Below are the code and all the weights of a small trained network. Each question names an input and a class and asks about switching units off, where a switched-off unit gives its printed mean instead of its output.

import numpy as np


def w(rows, s, z=0):
    codes = np.array(rows[::2]) - 128.0
    scale = np.full(codes.shape[1], s)
    scale[-1] = z or s
    return codes * scale


def f(y):
    return np.maximum(y, 0)


def log_softmax(a):
    a = a - a.max(-1, keepdims=True)
    return a - np.log(np.exp(a).sum(-1, keepdims=True))


def net(x, mask):
    res = np.array(x, float).reshape(1, 3) / 4 @ E
    y = f(res @ A[0][:, :-1].T + A[0][:, -1])
    res = res + np.where(mask, y, B[0][:, -1]) @ B[0][:, :-1]
    return log_softmax(res[-1] @ U[:, :-1].T + U[:, -1])


A, B = {}, {}
E = w([
[158,153,164,140,122,145,11,160,141,154],'x0',
[126,129,168,237,102,146,139,162,111,36],'x1',
[66,144,149,144,239,113,111,125,94,124],'x2',
],0.012)
A[0] = w([
[138,131,124,142,143,128,85,131,139,139,97],'neuron 1',
[107,126,132,158,118,127,194,130,117,91,100],'neuron 2',
[117,124,123,111,129,124,192,123,122,138,242],'neuron 3',
[126,126,120,114,105,122,198,121,125,122,254],'neuron 4',
[137,131,129,131,100,135,104,135,134,140,120],'neuron 5',
[108,138,146,137,186,128,48,134,117,129,18],'neuron 6',
[86,134,145,136,250,127,115,131,111,115,138],'neuron 7',
[129,129,147,228,109,133,131,142,125,47,130],'neuron 8',
[103,130,129,129,171,123,168,125,111,124,119],'neuron 9',
[138,139,142,120,104,130,53,138,127,150,213],'neuron 10',
[137,127,148,168,107,131,47,141,127,102,24],'neuron 11',
[111,125,114,132,183,124,179,121,130,112,97],'neuron 12',
],0.027,0.0058)
B[0] = w([
[141,95,108,145,157,147,127,161,131,101,161],'neuron 1',
[215,35,157,147,162,92,180,125,134,80,197],'neuron 2',
[59,205,78,117,89,179,138,77,143,159,184],'neuron 3',
[106,125,61,105,163,226,201,129,130,137,195],'neuron 4',
[138,135,150,124,92,82,81,111,146,126,157],'neuron 5',
[117,112,74,123,222,186,200,226,153,101,193],'neuron 6',
[50,121,150,136,236,70,102,82,103,138,226],'neuron 7',
[124,183,209,154,94,150,151,152,93,4,252],'neuron 8',
[143,136,172,114,75,78,74,70,135,138,174],'neuron 9',
[214,46,143,137,96,94,62,132,149,147,203],'neuron 10',
[75,253,109,107,107,139,76,181,125,186,186],'neuron 11',
[139,134,176,133,70,53,110,84,95,153,179],'neuron 12',
],0.031)
U = w([
[134,124,18,66,82,231,156,102,179,224,251],'0',
[51,129,101,82,152,83,111,32,118,249,156],'1',
[245,51,87,93,58,113,52,145,197,217,190],'2',
[123,14,56,109,231,108,90,152,167,206,81],'3',
[197,121,125,146,83,243,218,138,123,64,128],'4',
[108,117,219,159,139,81,158,52,65,88,107],'5',
[199,207,168,135,3,163,58,194,149,126,103],'6',
[66,196,151,163,197,147,97,219,110,106,4],'7',
],0.0062,0.0035)

Each question gives the input, the list of numbers given to net, and the class t.
The units are the neurons (one row each of A and B). Each row of codes is followed by its name. A weight is (code - 128) times the scale printed after its matrix; where a second scale follows, it is the last column's (A, B and U).
mask holds one flag per neuron, in row order. A switched-off neuron (its flag False) gives its mean, the last column of its row in B, instead of its output. The means were averaged over made-up inputs and are rounded, as every weight is.
A unit's drop is (log p(t) with every unit on - log p(t) with that unit switched off) / (log p(t) with every unit on - log p(t) with every unit switched off).
The circuit of an input: a set's keep is (log p(t) with only the set's units on - log p(t) with every unit switched off) / (log p(t) with every unit on - log p(t) with every unit switched off). Starting from all 12 units, units are removed one at a time, each time the one whose removal leaves the highest keep (on an exact tie, the one counted first), for as long as the keep stays at least 0.8.
circuit, biggest first: the units of the circuit, biggest drop first
top k neurons: the k neurons with the biggest drops, biggest first
drop when u is switched off: that unit's drop, to one decimal
input [-8,0,2], class 1: top 2 neurons -> (neuron 8; neuron 3)
input [-8,7,-1], class 4: circuit, biggest first -> (neuron 4)
input [1,1,-3], class 6: top 3 neurons -> (neuron 7; neuron 6; neuron 2)
input [-6,-7,0], class 0: top 2 neurons -> (neuron 7; neuron 4)
input [-7,0,7], class 1: top 2 neurons -> (neuron 8; neuron 3)
input [0,-7,5], class 1: top 2 neurons -> (neuron 8; neuron 2)
input [6,0,-4], class 2: top 2 neurons -> (neuron 8; neuron 10)
input [5,0,2], class 3: top 2 neurons -> (neuron 8; neuron 10)
input [-3,0,3], class 1: drop when neuron 8 is switched off -> 1.1
input [-8,-3,-5], class 0: drop when neuron 8 is switched off -> 0.2
input [-3,0,-2], class 0: drop when neuron 8 is switched off -> 0.8
